Below are the code and all the weights of a small trained network. Each question names an input and a target symbol and asks about switching units off, where a switched-off unit gives its printed mean instead of its output.

import numpy as np


def w(rows, s, z=0):
    codes = np.array(rows[::2]) - 128.0
    scale = np.full(codes.shape[1], s)
    scale[-1] = z or s
    return codes * scale


def f(y):
    return np.maximum(y, 0)


def softmax(a):
    e = np.exp(a - a.max(-1, keepdims=True))
    return e / e.sum(-1, keepdims=True)


def log_softmax(a):
    a = a - a.max(-1, keepdims=True)
    return a - np.log(np.exp(a).sum(-1, keepdims=True))


def net(x, mask):
    ids = ['αβγδεζηθμξπστφψω'.index(c) for c in x.split()]
    T = len(ids)
    res = E[ids] + P[:T]
    u = 0
    for l in range(2):
        q, k, v = (res @ M[l].T for M in (Q, K, V))
        z = softmax(np.where(np.tri(T) > 0, q @ k.T / 2**0.5, -1e9)) @ v
        res = res + np.where(mask[u], z, O[l][:, -1]) @ O[l][:, :-1]
        u += 1
        y = f(res @ A[l][:, :-1].T + A[l][:, -1])
        res = res + np.where(mask[u : u + 4], y, B[l][:, -1]) @ B[l][:, :-1]
        u += 4
    return log_softmax(res[-1] @ U[:, :-1].T + U[:, -1])


Q, K, V, O, A, B = {}, {}, {}, {}, {}, {}
E = w([
[88,217,36,185,122,108],'α',
[42,140,183,88,54,232],'β',
[125,115,137,101,53,209],'γ',
[8,247,242,234,247,111],'δ',
[244,153,236,81,248,96],'ε',
[78,115,97,89,74,162],'ζ',
[228,82,145,210,26,24],'η',
[219,244,18,35,172,245],'θ',
[112,40,149,176,183,217],'μ',
[170,32,235,10,100,15],'ξ',
[184,132,216,242,75,211],'π',
[9,145,19,19,47,13],'σ',
[253,108,183,16,13,203],'τ',
[21,19,105,220,217,29],'φ',
[83,49,55,230,17,179],'ψ',
[213,19,29,131,28,55],'ω',
],0.0056)
P = w([
[37,222,214,116,3,117],'0',
[82,162,190,143,38,144],'1',
[95,123,181,162,40,145],'2',
[115,105,143,143,64,155],'3',
[120,80,124,137,86,169],'4',
[130,65,98,126,110,179],'5',
[148,41,81,124,122,190],'6',
[174,24,43,118,156,186],'7',
[169,26,41,111,162,195],'8',
[148,49,57,102,161,200],'9',
],0.0046)
Q[0] = w([
[74,252,185,236,247,36],'L0H1',
[103,11,133,96,3,231],'L0H1',
],0.0051)
K[0] = w([
[5,254,212,244,179,169],'L0H1',
[252,15,14,132,88,9],'L0H1',
],0.0051)
V[0] = w([
[247,89,162,219,74,209],'L0H1',
[1,214,250,238,246,142],'L0H1',
],0.005)
O[0] = w([
[240,155,111,185,4,230,217],'L0H1',
[31,235,219,185,254,148,4],'L0H1',
],0.005,0.0025)
A[0] = w([
[153,24,247,44,222,82,242],'L0N1',
[250,104,215,116,21,58,151],'L0N2',
[199,177,27,247,40,254,236],'L0N3',
[8,9,19,214,64,18,254],'L0N4',
],0.005,0.0045)
B[0] = w([
[106,14,228,5,248,93,162],'L0N1',
[251,84,254,90,15,59,198],'L0N2',
[196,193,80,236,61,247,255],'L0N3',
[3,13,32,220,11,57,227],'L0N4',
],0.005,0.0087)
Q[1] = w([
[219,40,73,252,5,246],'L1H1',
[14,98,171,245,102,156],'L1H1',
],0.0049)
K[1] = w([
[227,18,8,113,175,161],'L1H1',
[22,21,2,244,67,23],'L1H1',
],0.0049)
V[1] = w([
[4,182,6,245,102,163],'L1H1',
[77,1,16,245,101,6],'L1H1',
],0.0049)
O[1] = w([
[23,233,13,194,169,24,179],'L1H1',
[159,105,144,241,136,3,251],'L1H1',
],0.0054,0.012)
A[1] = w([
[138,239,65,226,197,249,255],'L1N1',
[179,110,210,9,247,191,137],'L1N2',
[4,18,77,35,56,145,232],'L1N3',
[72,246,2,103,61,88,153],'L1N4',
],0.005,0.0047)
B[1] = w([
[129,235,149,211,251,229,237],'L1N1',
[216,169,79,103,250,10,170],'L1N2',
[2,25,128,14,42,194,221],'L1N3',
[242,245,1,6,142,63,255],'L1N4',
],0.0051,0.0064)
U = w([
[212,240,23,190,235,14,16],'α',
[69,27,117,141,86,202,151],'β',
[6,231,184,32,67,131,222],'γ',
[74,183,248,244,253,52,254],'δ',
[249,138,117,31,253,71,254],'ε',
[115,133,80,71,96,160,73],'ζ',
[243,85,213,251,10,6,13],'η',
[243,217,34,46,188,243,39],'θ',
[121,57,118,157,64,252,105],'μ',
[93,8,230,9,68,25,17],'ξ',
[71,41,118,212,226,216,251],'π',
[34,139,25,6,50,49,67],'σ',
[252,197,143,7,4,187,134],'τ',
[7,15,145,209,197,32,181],'φ',
[194,220,228,230,121,212,104],'ψ',
[141,141,114,163,56,204,112],'ω',
],0.0051,0.004)

Each question gives the input, a string of symbols that net reads in full, and the target symbol t.
The units are the heads (2 rows each of Q, K, V and O) and the neurons (one row each of A and B). Each row of codes is followed by its name. A weight is (code - 128) times the scale printed after its matrix; where a second scale follows, it is the last column's (O, A, B and U).
mask holds one flag per unit, layer by layer, with each layer's heads first. A switched-off unit (its flag False) gives its mean, the last column of its rows in O or B, instead of its output. The means were averaged over made-up inputs and are rounded, as every weight is.
A unit's drop is (log p(t) with every unit on - log p(t) with that unit switched off) / (log p(t) with every unit on - log p(t) with every unit switched off).
The circuit of an input: a set's keep is (log p(t) with only the set's units on - log p(t) with every unit switched off) / (log p(t) with every unit on - log p(t) with every unit switched off). Starting from all 10 units, units are removed one at a time, each time the one whose removal leaves the highest keep (on an exact tie, the one counted first), for as long as the keep stays at least 0.8.
units of the circuit, in order: the units of the circuit, biggest drop first
unit that matters most: the unit with the biggest drop
top k neurons: the k neurons with the biggest drops, biggest first
top k neurons in layer l: the k neurons of layer l with the biggest drops, biggest first
input ζ ξ τ ε ψ η ω μ, target η: top 2 neurons => (L0N4 L1N3)
input ψ ε φ β, target δ: units of the circuit, in order => (L0H1 L0N4 L1H1)
input ω ξ θ τ β β π, target ψ: unit that matters most => L0N3
input ψ ε ψ δ η ψ β ψ ε, target ε: units of the circuit, in order => (L0N4 L1N2 L1H1 L0N1)
input δ π ε φ β, target δ: units of the circuit, in order => (L0N4 L0H1 L0N2 L1H1)
input ε ξ φ η π ψ ψ ψ μ, target α: top 3 neurons => (L0N4 L0N2 L0N3)
input ψ η θ σ ξ ω γ ω, target η: units of the circuit, in order => (L1H1 L0H1 L0N4)
input γ ξ η β ψ μ γ, target α: top 3 neurons => (L0N3 L0N4 L0N2)
input θ α β ω ω π, target η: units of the circuit, in order => (L0H1 L1H1 L0N4)
input ω γ ψ ω ε α ψ ω ζ, target η: units of the circuit, in order => (L0H1 L1H1 L0N4)
input β ω τ, target τ: units of the circuit, in order => (L1H1 L0N4 L0N2)
input δ β γ π β ω β γ, target η: top 2 neurons => (L0N4 L0N2)
input ω φ ζ ψ σ, target σ: top 2 neurons => (L1N4 L1N3)
input η ψ ω γ, target η: top 2 neurons => (L0N2 L0N4)
input β τ β μ δ μ, target π: top 3 neurons => (L0N2 L1N4 L1N1)
input μ β σ β ζ δ ζ, target σ: unit that matters most => L0N2
input τ β β ξ γ τ β, target μ: top 2 neurons => (L1N4 L1N3)
input β ε ω ω ψ α σ ψ γ γ, target α: top 2 neurons in layer 0 => (L0N4 L0N3)
input β η ζ ξ α ψ ω ω μ, target η: top 3 neurons => (L0N4 L1N3 L1N1)
input β ξ δ α, target α: top 4 neurons => (L0N2 L1N4 L0N1 L1N3)
input β β α β μ η τ β ξ, target ξ: top neuron in layer 1 => (L1N3)
input ε β μ, target π: top 3 neurons in layer 0 => (L0N2 L0N4 L0N1)
input ω β ε α τ ψ η ψ, target α: top 3 neurons => (L0N3 L1N4 L0N4)
